M = [[-14.474, -12.978, 10.862, 9.417], [-10.003, -7.345, 13.246, 2.662], [-6.352, 0.815, 10.322, 1.775], [-6.132, 2.127, 14.241, 9.140]]
The entry just right of the largest entry is 9.140
The smallest entry: -14.474
The largest entry: 14.241
Give the entry just left of 2.662.
A: 13.246

B =
[[ 0.04  0.03  0.02  0.20  0.07  0.29 -0.56]
 [ 0.04  0.56 -0.42  0.36 -0.18 -0.46 -0.98]
 [-1.98  0.34 -1.19  0.10 -0.30  0.47 -0.87]
 [-0.69  0.08 -0.83 -0.15  0.02 -0.27 -0.32]
 [ 0.40  0.19 -0.99 -0.03  0.22  0.53  0.12]
 [ 0.42  0.16 -0.75 -0.09  0.15 -0.29 -0.77]
 [-0.30  0.28 -0.11 -0.29 -0.25  0.20  0.91]
 [-0.96  0.27 -0.20  0.09 -1.29  0.62  0.12]
 [-0.01  0.24  0.37 -0.08  0.15  0.24 -0.69]
 [-0.64  0.22 -0.99  2.85 -0.10  0.61  0.50]
 [-1.72  0.04 -1.20  0.15 -0.12 -0.31 -0.15]
 [-0.62  0.23  0.38  0.19  0.34  0.36  0.70]
 [-2.02 -3.93  0.17  2.30  0.05 -0.39  1.46]
 [-0.81  0.15 -0.39  0.04 -0.50 -0.46 -0.74]
 [ 0.11  0.10  0.09  0.00 -0.08 -0.43  1.16]
 [-0.15  0.13  0.12  0.03 -0.17  0.48  1.17]]
Rows and columns are numbered from 0.
Report the entry just right of 0.07.
0.29
Report the top entry of the column that holds the largest entry.
0.20
The entry in the top-left corner is 0.04
Report the bottom-left entry.
-0.15
The entry in row 0 and column 1 -> 0.03
Report the entry just right of 0.37.
-0.08
Report the entry just right of 0.11.
0.10
Report the entry in row 1 and column 1.
0.56
The entry directly below -0.75 -> -0.11
The entry just right of the smallest entry is 0.17
The entry directly below -1.19 is -0.83
Report the entry just left of 0.23.
-0.62
Report the entry at row 1, column 0.
0.04
The top-right entry: -0.56
Report the entry just left of the smallest entry.
-2.02
The entry just right of -1.72: 0.04
Report the minimum.
-3.93
Report the maximum.
2.85
Report the entry just left of 0.70.
0.36
The entry just left of -0.25 -> -0.29
Report the entry in row 1 and column 2.
-0.42
Report the entry directly below -1.29.
0.15
Report the entry directly below -0.98.
-0.87
The entry at row 2, column 0: -1.98
Report the bottom-right entry.
1.17
Report the entry directly above 0.62.
0.20
Report the entry directly below -0.01.
-0.64
The entry directly below -0.87: -0.32

[  24.78  157.28  -10.62 -214.39    0.32   49.06   72.03  175.55  118.47
  107.37  128.34  -19.09  101.76]
The minimum: -214.39
Report the entry just right of 118.47.
Answer: 107.37
Report the entry just right of 107.37.
Answer: 128.34
The entry just right of the centre entry is 175.55
The entry just right of 24.78 -> 157.28

m =
[[ 3.91 -1.04  0.78  1.05  0.97  0.95  0.31  1.53  0.14  1.70 -0.75]
 [ 2.60 -0.63  1.52 -0.50  1.53  1.01  0.29  2.35  1.74  1.54 -1.37]
 [ 4.04 -1.11  0.72  1.02  1.01  0.95  0.31  1.58  0.14  1.71 -0.72]
 [ 3.91 -1.04  0.79  1.04  0.99  0.96  0.30  1.58  0.14  1.54 -0.73]
 [ 3.94 -1.05  0.77  1.03  1.04  1.04  0.31  1.53  0.14  1.49 -0.73]
 [ 4.04 -1.01  0.76  1.07  0.96  0.95  0.31  1.61  0.15  1.72 -0.69]
 [ 2.75 -0.61  1.53 -0.51  1.64  1.02  0.30  2.28  1.62  1.55 -1.38]
 [ 3.88 -1.00  0.75  1.10  1.01  0.98  0.32  1.60  0.15  1.61 -0.74]
 [ 2.79 -0.60  1.55 -0.49  1.61  1.00  0.30  2.35  1.60  1.46 -1.49]
 [ 2.85 -0.60  1.53 -0.52  1.55  1.03  0.30  2.36  1.74  1.51 -1.41]
 [ 2.83 -0.64  1.58 -0.48  1.60  0.99  0.32  2.34  1.61  1.59 -1.28]]
Counting starts at 0.
The entry in row 0 and column 2: 0.78
The entry in the bottom-left corner is 2.83
The bottom-right entry is -1.28
The smallest entry: -1.49
What is the entry just left of the centre entry? 0.96
The entry in row 2 and column 0 is 4.04
What is the entry directly below the centre entry? 1.02
What is the top-right entry? -0.75
What is the entry at row 0, column 1? -1.04
What is the top-left entry? 3.91
The entry directly above the smallest entry: -0.74
What is the entry in row 1 and column 2? 1.52
What is the entry at row 1, column 0? 2.60
What is the entry in row 2 and column 1? -1.11
What is the entry directly above 1.59? 1.51
The entry directly below 1.49: 1.72
What is the entry just left of 1.59? 1.61
What is the entry at row 1, column 1? -0.63
The entry directly below -1.01 is -0.61
What is the entry directly above 2.85? 2.79
The entry directly above the centre entry is 1.04

W =
[[-0.4  0.0 -0.3 -0.2 -0.1 -0.3  0.0  1.4  0.3 -0.1  0.0  1.3  1.4]
 [ 1.3  0.9  1.4  1.0  1.1  1.2  1.0 -0.7  1.0  0.9  0.7 -0.7 -0.6]
 [ 2.0  1.4  2.1  1.8  1.8  1.7  1.5 -1.6  1.3  1.7  1.2 -1.6 -1.3]
 [ 0.4  0.5  0.4  0.7  0.5  0.3  0.5  1.0  0.5  0.7  0.6  0.9  1.0]]
The entry in the top-left corner: -0.4
The first entry of the largest entry's row: 2.0
The 5th-last entry, reading row by row -> 0.5
Give the smallest entry in the last column.
Answer: -1.3
Give the second entry on the diagonal from the top-right corner.
Answer: -0.7
The top entry of the column that holds the largest entry: -0.3
Give the 5th entry, reading row by row.
Answer: -0.1
The bottom-right entry is 1.0
Give the 3rd entry on the diagonal from the top-right corner.
Answer: 1.2
The entry just left of -1.3 is -1.6
Give the 4th entry in reading order.
Answer: -0.2
The top-right entry -> 1.4
Give the 3rd entry from the end, reading row by row.
Answer: 0.6
Give the bottom entry of the column that holds the largest entry.
Answer: 0.4
Give the entry directly above 2.0.
Answer: 1.3
Give the entry in the bottom-left corner.
Answer: 0.4
